Each name stands for a flat space through zero: a line, a plane or more. A row that begins with a name and a colon came from that space; any other row is followed by the name of the space it lies nearest, among the names in its block.
z123z987: [ -2  -5   2   9   1  10   4  -5  -3  -7   2 -15  -3   3 -12  -2]
z925z870: [  5   5  -4   1  13  -3 -22  -4   9  -5   3   6  -6  -2 -12   4]
z535z348: [  9  -7  -1  -4  -2   5 -17  -6  14  -5  -4  -2   3 -11   5  -5]
z776z502: [ 5  1 -5  2  2  0 -5 -1  2 -5  8 -4 -4  5 -1  3]
z123z987: [ -2   4  -5 -12   0 -13 -12  12   2   5  -7  25   8  -9  18   7]
[-2 -1 -2  3  5 -2  3  4  5  3 -4 13 11 -6  2 -5]	z535z348
z776z502: [ -3 -12   4   7   7   0   5  12  -5   1  -2   6   6 -10  13   6]
z639z213: [ -8  18 -20 -11  14  -2 -11   5  14   2 -10  -5  16   0   0  -4]
z621z649: [ 3  0 -5  2 -1  6  3  2 -6 -1  1  4 -5  0  2 -7]
z245z687: [ 0  1 -3 -1 -7 -6  4  2 -4 -2  0  1  9  4 13  3]
[-2  0 -4 -4  1 -5 -5  7  1  0 -3  9  4 -6  6  4]	z123z987
z925z870: [ -1   4   5   9   6  -2   7   5   7   3   6 -18   6   3   9 -10]
[ 0  0 -3  2  1  2  2  1 -5  2  1  1 -3  3  1 -1]	z621z649
[ -3   3  -2   1 -10  -8   4   4  -6   1  -2   2   6   3  12   4]	z245z687
z704z343: [ 4  2  1  0  6  0 -4 -2  3  1  2  1 -5  2 -9 -8]
[ -3  -8   1  10  -1  10  -1  -1  -1  -8   0 -13   1  -4 -11   1]	z123z987
[ -5 -13   9  -3  -4 -10  13  -8  -5  -5   5 -10 -13  -5  -6  -5]	z639z213
[  3 -12   0 -16 -12  -1   4  -6 -16  -8   4  15  -3  -8 -14  12]	z925z870
z535z348: [ -4   1   0  -2  -7  -2   3  -1 -13  -1   2  -7  -4  12   4   6]
[-12   1  11  15  -8 -19  -5   7 -13   0 -13   7 -19 -10  -6  -3]	z245z687
[ -7  -5  12   8  -1   6   7 -22   5  -3  -4  -2   5   8   5  -3]	z776z502
[ -6 -11  -2   9  -1  11  -5   2  -2 -11  -1 -11   1  -9 -14   3]	z123z987
[ 5  1 -5 -4 -1  2  3 -2  0  1  3 -1 13  4  9  5]	z245z687
[ 4  7 -4  3  0  6 -7  3  1  2 -3  6  8  3  3  3]	z639z213
[ 1  1  0  0  0  2  3 -5  0  2  1 -4 -3  4 -2 -4]	z123z987
[-15 -26  -7  25  -4  29 -11   8  -6 -29  -6 -27   4 -21 -32  11]	z123z987
[-10   2   9  -4  -2 -13  -7 -10  19   1  -5  -9  11  -3  -2  16]	z621z649
[-13   2  11  -4  -1 -15  -7 -11  21   0  -8 -12  12  -6   0  21]	z621z649
[ -7 -10  -8   5  -1   8  -9   8  -3 -10  -5   0   4 -10  -7   6]	z123z987
z598z148: [-15 -18   5  -1   5  11   4  13  11  -1  -2   7  -5   4   7   2]
z621z649: [-27   2  25  -8  -4 -32 -16 -22  47   3 -14 -26  25  -9  -3  40]
z245z687: [ 7 -1 -4 -7  2  6  3 -2  4  0  4 -3 12  5  6  3]
[ 4 -5 -3 -3 -4  1 -2 -4  6 -1 -6  3 11 -6  8 -5]	z535z348
[ -1  -5  13  11   7  23   8  -3   0   5   7   0 -18  -2  20   1]	z776z502
z598z148: [-19  -8  -8  -5   6  -7   1   8  13  -2  -1   7  -8   3   5   9]
[ -3   2  -8 -11  -2 -10 -14  14   3   4 -11  22   8 -14  14   8]	z123z987
[ 2  0 -2  1  0  3  1  3 -3 -1  2  1 -3  0  0 -5]	z621z649
[  6  -4  -2  -7  -2   5 -12  -6  -4  -9   5  -1  -2  -4  10  -3]	z535z348
[  2   1  -5   0  12   3  -6   2   4  -3   5  10  -2 -11  -7  -2]	z535z348
[-1 -5  0 -4 -8  0  7 -4 -4  0 -3  3 -1 -2 -2  3]	z925z870
[ 12  13  -4  11  -2  14 -16   8   2   7  -6  16  15   9  10   8]	z639z213

Each name stands for a flat space through zero: a line, a plane or more. A row that begins with a name and a colon came from that space; any other row is followed by the name of the space it lies nearest, among the names in its block.
z132z63: [13 -8  9  2  3  0 -1  0 -3 -3  7  4  0 -4  4  1]
z273z749: [  0  -7  14  -1  10  -5   7 -13  -4   0   5   2 -16   9  11  -1]
z296z891: [-17  -4  -1  21   2   1  -5 -13  18  -6   2 -10  -1   3   0 -22]
[-14   2   2   8   0  -3  -2 -10  14  -3   3  -4   2   2  -4 -17]	z296z891
z486z957: [  3  -4 -23  -4  -6   3 -18  -1 -12  -1  -2   2   7  -4  -4   3]
z883z474: [-2 -7 10  0 -1  8  0 -3 -1  2  1  3 12 -1 -2  8]
[-22  22 -21  -7   6  -3   0   1   6   5 -18  -6  -5  10  -6  -2]	z132z63
z877z190: [-10   4  -1  -9   3  -7  28   1   4 -31 -16  43  29  15   8 -13]
[-3 -1  2  0  0  3  9  1 -3 -9 -2 14  6  6  0 -5]	z877z190
z807z718: [ 6 -5 -7  2  5 -4 -4 -9 13  0  4 -1  8  2  1 -4]
[ 16   3   2 -11   1  -1   3   5 -13   4  -2   1  -1  -4   3  19]	z296z891
[ 37 -34  35   8  -5   4   1   4 -14  -6  24   9   9 -19  10  -2]	z132z63
z273z749: [  1   4   0   3   0  -5   2   6  -6  12   0   0   1  12  13 -11]
z807z718: [ -8  -5  -5  12  -6 -19  -5  16   8 -16  -3  -8   4  18   6  13]
[-14  19  -7   5 -14  -2  -1  10   4  -1  -9  -1  -1   5  -1   0]	z807z718
z104z609: [ 18  -7  -1   8  -9 -10 -11  -7  -3 -20  14  -3 -17 -17   6   9]
[-3  6 33  4  6 -3 31 -1 14  1  4 -6 -6  8  7  2]	z486z957
[ -1  20 -14   8  -1  -2  -4   7   7  -4   3   0  -1  10   2   0]	z807z718
[-4  0 24  1  3  0 23  1 13 -1  2 -5 -2  3  8 -2]	z486z957
[ -3 -13  16  -5   0   6  -3  -6  -2   4   2   2  14  -3  -3   5]	z883z474
z486z957: [ 1  1 -3 -4 -1  2 -6 -3 -4 -2 -2  3  3 -1 -2 -2]
z877z190: [ 3 -2 -1 -1  0 -3 -5 -1  0  6  2 -7 -3  0 -3  4]
[ -2   7  -7   2   1  -3  -7 -19  19  -1   5   0  13  -4 -11  -1]	z807z718
z104z609: [ -4   5  -9  -2 -18 -10  -5  -6   2   2   6   0 -15  -9  -4   3]
[-2  0 14  5  2 -1 10 -1  6  2 -1 -3 -1  4  6  3]	z486z957
[-4  6 -1  2 -2  0  1  8 -1 -2 -2 -4  0  1  3  3]	z807z718
[  1   2  -1   4   2  -2   9  35 -25   2  -2  -5 -17   8  14   3]	z807z718
[-20  14 -15  -3   2  -1  -2  -1   8   5 -12  -8  -3   9  -6   0]	z132z63
[ 23   2   0 -18   1   4   3  13 -18   5  -5   8  -1  -2   3  25]	z296z891
[  0   2 -13  -1  -8   9  -9  13   3   0  -6  -9   8  -9 -13   5]	z273z749
[-12  11  -9  -1   3  -3  -2  -1   6   1  -7   0  -3   6  -2   1]	z132z63
[ 10   0   2   6   3   5 -23  -2  -3  29  14 -34 -14 -13  -9  11]	z877z190
[  3  -2 -16  -1  -3   1 -15   1  -8  -4  -2   2   1  -3  -6  -1]	z486z957
[ 0  4 -8 -5 -2 -2  9  6 -5  4 -1 -1 -7  4  7 -1]	z883z474
[-15  19   1  -4 -21  10  -2  -3   1   0  -6   1   1  -3  -7  -5]	z807z718
[ 13  -7  -9   3  13  -6  -8 -15  15  -5  12   1   8   7   1  -3]	z807z718
[ 0 -6 11  2  3  7 -9 -5  4  2 -1  3  4 -6 -6 -2]	z883z474
[-3 -2 -8 -2 -2  1 -7  0 -1  2  2  3  3 -2 -2  0]	z486z957
z296z891: [ 28   2   1 -22  -3   5   8  15 -26   4  -9  11  -2  -8   2  34]
[ 6 -3 12  1 21 10  6  9 -4 -7 -3 -8 19  9  7  8]	z104z609
[-14   2   0  11   1  -3  -1  -6   7  -6  -1   2   4   4  -2 -14]	z296z891
z883z474: [  3  18  -9   5   4  -8  -9  -5  18 -20  -5   3 -23 -11  -7 -19]
[  4   1 -11  -6  -3  -4  15   7 -10   9   1  -8  -2   8  14   4]	z883z474
[ 0 -2  2 -2  1  0  0  3  2  0  2 -4 -2  0 -1  0]	z877z190
[ 12  -2  -4   2  -1  -1   2  -4   0  -4   4  -4 -10  -6  -6  -9]	z104z609
[-3  3 19  5  4 -3 13 -1 10  3  4 -2 -7  2  7  2]	z486z957
[-3  0 -3  1  3  0  0 -3  2 -1 -2  1 -1  2  0 -1]	z132z63
[-22  22  -4   5 -28   0  -4   6  12  -2  -7  -3   4  -2 -13  -4]	z807z718
[ 5 -4 -8  0 -4  1 -2  3  2 -5 -5 -9 -4  3 -3  5]	z273z749
[ 0 -1 -2  0  0  1  4 -1  1 -3 -2  4  1  1  1 -3]	z877z190
[  5   0  -2   6 -17 -10 -11  -6   1 -11   8   2 -15 -15  10  16]	z104z609
[ 2  3 13  1  6 -3 11 -2  1 -3  1 -2 -4  1  1  1]	z486z957
[ 18   1  -1 -14  -1   3   5   8 -15   7  -4   6  -4  -5   3  19]	z296z891
[  8  25 -24   4  -1 -15  14   8  -2 -10  -2  -9 -20   3   9 -13]	z883z474
[ 3 10 -5 -2  4 12  1 -1 -3  6  4  4 -2  0  5 -3]	z807z718
[-15  -1  -2  11  -1  -2  -1  -3  11  -4   0  -8   1   1   0 -20]	z296z891
[-2  0 25  7  3  0 20 -3  9 -4  0 -1 -6  4  9 -4]	z486z957
[ 2  9 -3 -6 -2 -1 -2  4 -1  5  2 13 16 -7 -5  1]	z273z749
[  2   2  -7   1   4  -2   1  -3   4  -4  -2  -3 -11  -1   2  -3]	z883z474
z132z63: [ 5 -5  6  2 -2 -2  1  2 -2 -6  3  4  1 -4  5 -1]
[  3   2  -1   5   3   3  -9  -3   8  -7  -5   0 -10  -5  -5 -10]	z883z474

Each name stands for a flat space through zero: a line, a plane or more. A row that begins with a name and a colon came from that space; any other row is followed by the name of the space it lies nearest, among the names in its block.
z581-z916: [ 1 -7 -3 -7  5 10 -4  5 -9 -2  4 -7 -3  0 -6  5]
z805-z94: [ -5 -17   9   1   4  -6 -18  16 -11   2   3   4  -4   4   0   2]
z822-z251: [-1  6  7  9  9  0 10  6 -2 -4 -7  5  2 -6 -6  2]
z620-z727: [-9  0  8 -6 -1  5 -4  0  2 -4 -3 -2 -2  2  1  8]
[-1 -3 -2 -3  2  3  0 -1 -1  0  2 -2 -2  1  0  2]	z581-z916
z923-z874: [ 0  5  6  6 -5 -3 -3  0  0 13  4  3  1  2 -1 -8]
z906-z978: [ -2 -19   6  -2   4   8   1   2  10   9   1  -3  -1  -9  -3  -5]
[-11  -3  -8 -10   7  15   0 -14  -2   1  12   0  11   7   4   5]	z822-z251
z581-z916: [-4 -8 -9 -5  5  9  6 -6 -2  0  3 -8 -6  3  6  4]
[ 10   1  -9   7   1  -6   5   0  -1   3   3   1   2   0  -1 -10]	z620-z727
z186-z85: [ -3  -9  -5  -1 -15  -1  12  -7   6  -7  -1   5   7  18  10 -12]
z923-z874: [ 1  5  6  6 -5 -2 -3  1  0 14  3  2  2  3  0 -8]
z805-z94: [  6   6  17  -7   5  -3 -19  10  -1 -15  12 -15  -9   4  -8   5]
z186-z85: [ -7  -5  -4 -21 -13  -3   7  -6  12  -7   2   8  10  12   3  -7]
z869-z568: [ 2  0  1  0 -2 -2 -1 -2 -2  1  0  0 -3  0  3 -2]
z620-z727: [ 3  0 -3  3  0 -2  1  0 -2  2  1  1  2 -1 -2 -3]
[ 20   1 -18  15   3 -13   5  -1  -3   7   6   2   3  -2  -3 -21]	z620-z727
[ 11   0  -9   8   1  -7   2   0  -1   4   4   0   2   0  -1 -10]	z620-z727
